Here is a tiny trained network, its code and every weight. The questions are about switching its units off for an input and a class, where a switched-off unit gives its printed mean instead of its output.

import numpy as np


def w(rows, s, z=0):
    codes = np.array(rows[::2]) - 128.0
    scale = np.full(codes.shape[1], s)
    scale[-1] = z or s
    return codes * scale


def f(y):
    return y / 2 * (1 + np.tanh(0.7978845608 * (y + 0.044715 * y**3)))


def log_softmax(a):
    a = a - a.max(-1, keepdims=True)
    return a - np.log(np.exp(a).sum(-1, keepdims=True))


def net(x, mask):
    res = np.array(x, float).reshape(1, 6) / 4 @ E
    y = f(res @ A[0][:, :-1].T + A[0][:, -1])
    res = res + np.where(mask, y, B[0][:, -1]) @ B[0][:, :-1]
    return log_softmax(res[-1] @ U[:, :-1].T + U[:, -1])


A, B = {}, {}
E = w([
[4,184,98,218],'x0',
[112,2,160,178],'x1',
[199,111,37,174],'x2',
[57,104,96,37],'x3',
[115,121,119,135],'x4',
[218,148,164,104],'x5',
],0.0099)
A[0] = w([
[84,91,165,107,140],'neuron 0',
[167,142,162,177,82],'neuron 1',
[133,107,196,76,109],'neuron 2',
[123,102,197,87,228],'neuron 3',
[130,89,142,180,119],'neuron 4',
[86,127,166,102,115],'neuron 5',
[127,98,156,221,254],'neuron 6',
[111,252,69,106,146],'neuron 7',
[96,139,63,107,136],'neuron 8',
[80,62,176,82,195],'neuron 9',
[224,119,133,130,129],'neuron 10',
[180,124,240,130,165],'neuron 11',
[138,123,224,157,175],'neuron 12',
[29,76,67,196,105],'neuron 13',
[220,111,53,105,125],'neuron 14',
[139,125,59,145,172],'neuron 15',
[109,173,140,127,106],'neuron 16',
[153,139,119,146,90],'neuron 17',
],0.012,0.0041)
B[0] = w([
[161,65,141,97,169],'neuron 0',
[133,102,143,131,156],'neuron 1',
[100,81,76,158,170],'neuron 2',
[100,31,166,113,185],'neuron 3',
[78,140,127,161,159],'neuron 4',
[178,135,165,135,164],'neuron 5',
[117,109,130,238,202],'neuron 6',
[71,234,234,76,249],'neuron 7',
[191,182,108,88,173],'neuron 8',
[123,15,34,79,196],'neuron 9',
[222,158,167,127,191],'neuron 10',
[138,87,191,147,193],'neuron 11',
[114,54,125,167,175],'neuron 12',
[117,142,2,149,229],'neuron 13',
[195,186,108,89,194],'neuron 14',
[94,186,99,87,164],'neuron 15',
[104,163,161,193,158],'neuron 16',
[136,142,154,123,135],'neuron 17',
],0.0079,0.013)
U = w([
[246,190,139,104,68],'0',
[138,84,163,115,191],'1',
[165,113,194,202,3],'2',
[59,251,185,106,175],'3',
[82,159,76,202,198],'4',
[85,111,173,150,225],'5',
[46,158,154,174,46],'6',
[119,104,88,50,123],'7',
],0.011,0.0043)

Each question gives the input, the list of numbers given to net, and the class t.
The units are the neurons (one row each of A and B). Each row of codes is followed by its name. A weight is (code - 128) times the scale printed after its matrix; where a second scale follows, it is the last column's (A, B and U).
mask holds one flag per neuron, in row order. A switched-off neuron (its flag False) gives its mean, the last column of its row in B, instead of its output. The means were averaged over made-up inputs and are rounded, as every weight is.
A unit's drop is (log p(t) with every unit on - log p(t) with that unit switched off) / (log p(t) with every unit on - log p(t) with every unit switched off).
The circuit of an input: a set's keep is (log p(t) with only the set's units on - log p(t) with every unit switched off) / (log p(t) with every unit on - log p(t) with every unit switched off). Starting from the 12 units with the biggest drops (on a tie, the unit counted first), units are removed one at a time, each time the one whose removal leaves the highest keep (on an exact tie, the one counted first), for as long as the keep stays at least 0.8.
circuit, biggest first: the units of the circuit, biggest drop first
k most important neurons: the k neurons with the biggest drops, biggest first
drop of u: that unit's drop, to one decimal
input [2,7,-8,-4,-5,-5], class 4: 4 most important neurons => (neuron 13; neuron 6; neuron 7; neuron 4)
input [4,-1,-4,-4,6,-7], class 4: circuit, biggest first => (neuron 13)
input [-8,0,-8,4,-2,3], class 1: circuit, biggest first => (neuron 11; neuron 3)
input [1,-2,8,7,1,-5], class 3: 2 most important neurons => (neuron 9; neuron 7)
input [-8,-7,-5,3,0,-2], class 1: 2 most important neurons => (neuron 13; neuron 3)
input [0,1,-7,-2,2,1], class 1: circuit, biggest first => (neuron 7; neuron 9; neuron 3)
input [0,8,-2,-2,0,-2], class 4: 2 most important neurons => (neuron 13; neuron 6)
input [1,3,-8,-7,3,-1], class 2: circuit, biggest first => (neuron 6; neuron 11)
input [8,5,-3,-4,-8,3], class 4: circuit, biggest first => (neuron 13; neuron 7)
input [-5,-6,-7,3,-8,-2], class 7: 3 most important neurons => (neuron 9; neuron 6; neuron 2)
input [5,-1,-7,5,-3,-7], class 7: circuit, biggest first => (neuron 9; neuron 0)
input [-2,-8,5,-4,-4,-6], class 3: drop of neuron 7 => 0.7
input [6,4,-3,4,-6,-4], class 4: drop of neuron 13 => 0.5
input [-8,-2,-8,-6,0,3], class 1: circuit, biggest first => (neuron 3)
input [0,5,-2,0,3,-5], class 4: drop of neuron 13 => 0.5
input [1,7,-1,7,6,3], class 7: drop of neuron 7 => 0.0
